Below is a small trained network, with its code and all its weights. Each question gives an input and a class and asks what happens when units are switched off, that is, made to give their printed mean instead of their output.

import numpy as np


def w(rows, s, z=0):
    codes = np.array(rows[::2]) - 128.0
    scale = np.full(codes.shape[1], s)
    scale[-1] = z or s
    return codes * scale


def f(y):
    return y / 2 * (1 + np.tanh(0.7978845608 * (y + 0.044715 * y**3)))


def log_softmax(a):
    a = a - a.max(-1, keepdims=True)
    return a - np.log(np.exp(a).sum(-1, keepdims=True))


def net(x, mask):
    res = np.array(x, float).reshape(1, 3) / 4 @ E
    y = f(res @ A[0][:, :-1].T + A[0][:, -1])
    res = res + np.where(mask, y, B[0][:, -1]) @ B[0][:, :-1]
    return log_softmax(res[-1] @ U[:, :-1].T + U[:, -1])


A, B = {}, {}
E = w([
[145,77,114,17,74,113,62,136,86],'x0',
[208,162,140,114,165,150,67,29,154],'x1',
[151,39,123,83,123,156,162,120,250],'x2',
],0.012)
A[0] = w([
[161,176,161,90,107,106,26,90,73,102],'neuron 0',
[158,66,117,102,102,188,106,121,210,153],'neuron 1',
[150,97,92,72,95,75,47,105,69,172],'neuron 2',
[170,71,115,75,111,168,142,107,212,143],'neuron 3',
[59,124,63,116,47,58,145,254,74,28],'neuron 4',
[67,129,122,106,124,117,120,226,96,144],'neuron 5',
[157,208,157,226,208,140,174,76,121,37],'neuron 6',
[126,200,106,71,109,116,27,129,91,93],'neuron 7',
[95,81,89,142,33,90,198,206,46,169],'neuron 8',
[79,221,138,148,159,94,182,191,99,42],'neuron 9',
[104,51,43,167,119,103,215,197,166,140],'neuron 10',
[86,183,168,211,214,159,165,104,147,143],'neuron 11',
[71,133,128,122,101,176,177,142,180,120],'neuron 12',
[157,167,99,127,105,81,63,127,131,130],'neuron 13',
[111,56,100,49,100,115,104,180,132,13],'neuron 14',
[116,124,117,129,204,186,151,52,192,25],'neuron 15',
[185,59,114,46,113,154,153,92,222,2],'neuron 16',
[115,60,78,42,77,62,122,140,125,52],'neuron 17',
[99,94,175,176,143,171,215,173,196,139],'neuron 18',
],0.01,0.015)
B[0] = w([
[114,89,171,79,95,167,137,150,176,200],'neuron 0',
[97,195,156,155,139,100,135,119,105,208],'neuron 1',
[164,69,131,107,139,173,121,126,147,225],'neuron 2',
[105,162,124,180,162,90,135,97,119,211],'neuron 3',
[183,44,67,85,186,173,66,78,46,199],'neuron 4',
[112,186,110,173,145,142,162,62,110,203],'neuron 5',
[162,86,65,113,177,208,64,107,59,194],'neuron 6',
[115,91,150,121,101,151,146,159,151,183],'neuron 7',
[123,202,125,182,180,120,110,89,113,253],'neuron 8',
[108,180,172,151,117,79,193,119,175,177],'neuron 9',
[143,74,205,116,69,111,137,194,186,223],'neuron 10',
[121,177,108,150,179,102,124,72,100,233],'neuron 11',
[148,128,151,106,69,110,117,176,144,167],'neuron 12',
[123,126,120,86,120,162,163,152,143,161],'neuron 13',
[74,184,170,188,133,85,193,111,185,149],'neuron 14',
[37,144,165,174,102,32,202,151,158,155],'neuron 15',
[183,65,20,122,201,192,82,62,9,171],'neuron 16',
[124,210,107,155,150,107,140,119,98,162],'neuron 17',
[123,102,153,98,46,87,151,202,157,219],'neuron 18',
],0.012,0.015)
U = w([
[92,254,141,201,141,43,148,130,128,36],'0',
[122,124,78,118,173,202,84,98,85,255],'1',
[104,61,184,60,27,123,147,237,191,96],'2',
],0.0095,0.0046)

Each question gives the input, the list of numbers given to net, and the class t.
The units are the neurons (one row each of A and B). Each row of codes is followed by its name. A weight is (code - 128) times the scale printed after its matrix; where a second scale follows, it is the last column's (A, B and U).
mask holds one flag per neuron, in row order. A switched-off neuron (its flag False) gives its mean, the last column of its row in B, instead of its output. The means were averaged over made-up inputs and are rounded, as every weight is.
A unit's drop is (log p(t) with every unit on - log p(t) with that unit switched off) / (log p(t) with every unit on - log p(t) with every unit switched off).
The circuit of an input: a set's keep is (log p(t) with only the set's units on - log p(t) with every unit switched off) / (log p(t) with every unit on - log p(t) with every unit switched off). Starting from the 12 units with the biggest drops (on a tie, the unit counted first), units are removed one at a time, each time the one whose removal leaves the highest keep (on an exact tie, the one counted first), for as long as the keep stays at least 0.8.
units of the circuit, in order: the units of the circuit, biggest drop first
top k neurons: the k neurons with the biggest drops, biggest first
drop when u is switched off: that unit's drop, to one decimal
input [-4,5,0], class 1: top 2 neurons	neuron 6; neuron 9
input [-1,5,7], class 0: top neuron	neuron 15
input [-2,0,6], class 2: top 2 neurons	neuron 8; neuron 18
input [8,-6,2], class 0: top 2 neurons	neuron 14; neuron 17
input [0,1,3], class 0: top 4 neurons	neuron 4; neuron 0; neuron 6; neuron 10
input [1,8,-3], class 2: units of the circuit, in order	neuron 0; neuron 8
input [1,-7,6], class 0: top 3 neurons	neuron 8; neuron 17; neuron 3
input [8,-2,4], class 0: top 2 neurons	neuron 14; neuron 17
input [-2,0,3], class 2: top 2 neurons	neuron 8; neuron 5
input [6,0,6], class 0: top 4 neurons	neuron 14; neuron 1; neuron 3; neuron 4
input [-1,8,2], class 0: top 4 neurons	neuron 15; neuron 4; neuron 1; neuron 3
input [-8,-1,1], class 2: top 2 neurons	neuron 18; neuron 8
input [-3,1,-8], class 1: top 2 neurons	neuron 6; neuron 1
input [-8,5,-2], class 1: units of the circuit, in order	neuron 6
input [7,-4,8], class 0: drop when neuron 14 is switched off	0.2
input [2,-3,-6], class 1: drop when neuron 4 is switched off	0.4
input [-6,6,-6], class 1: drop when neuron 6 is switched off	1.1
input [-7,5,-8], class 1: drop when neuron 6 is switched off	1.8
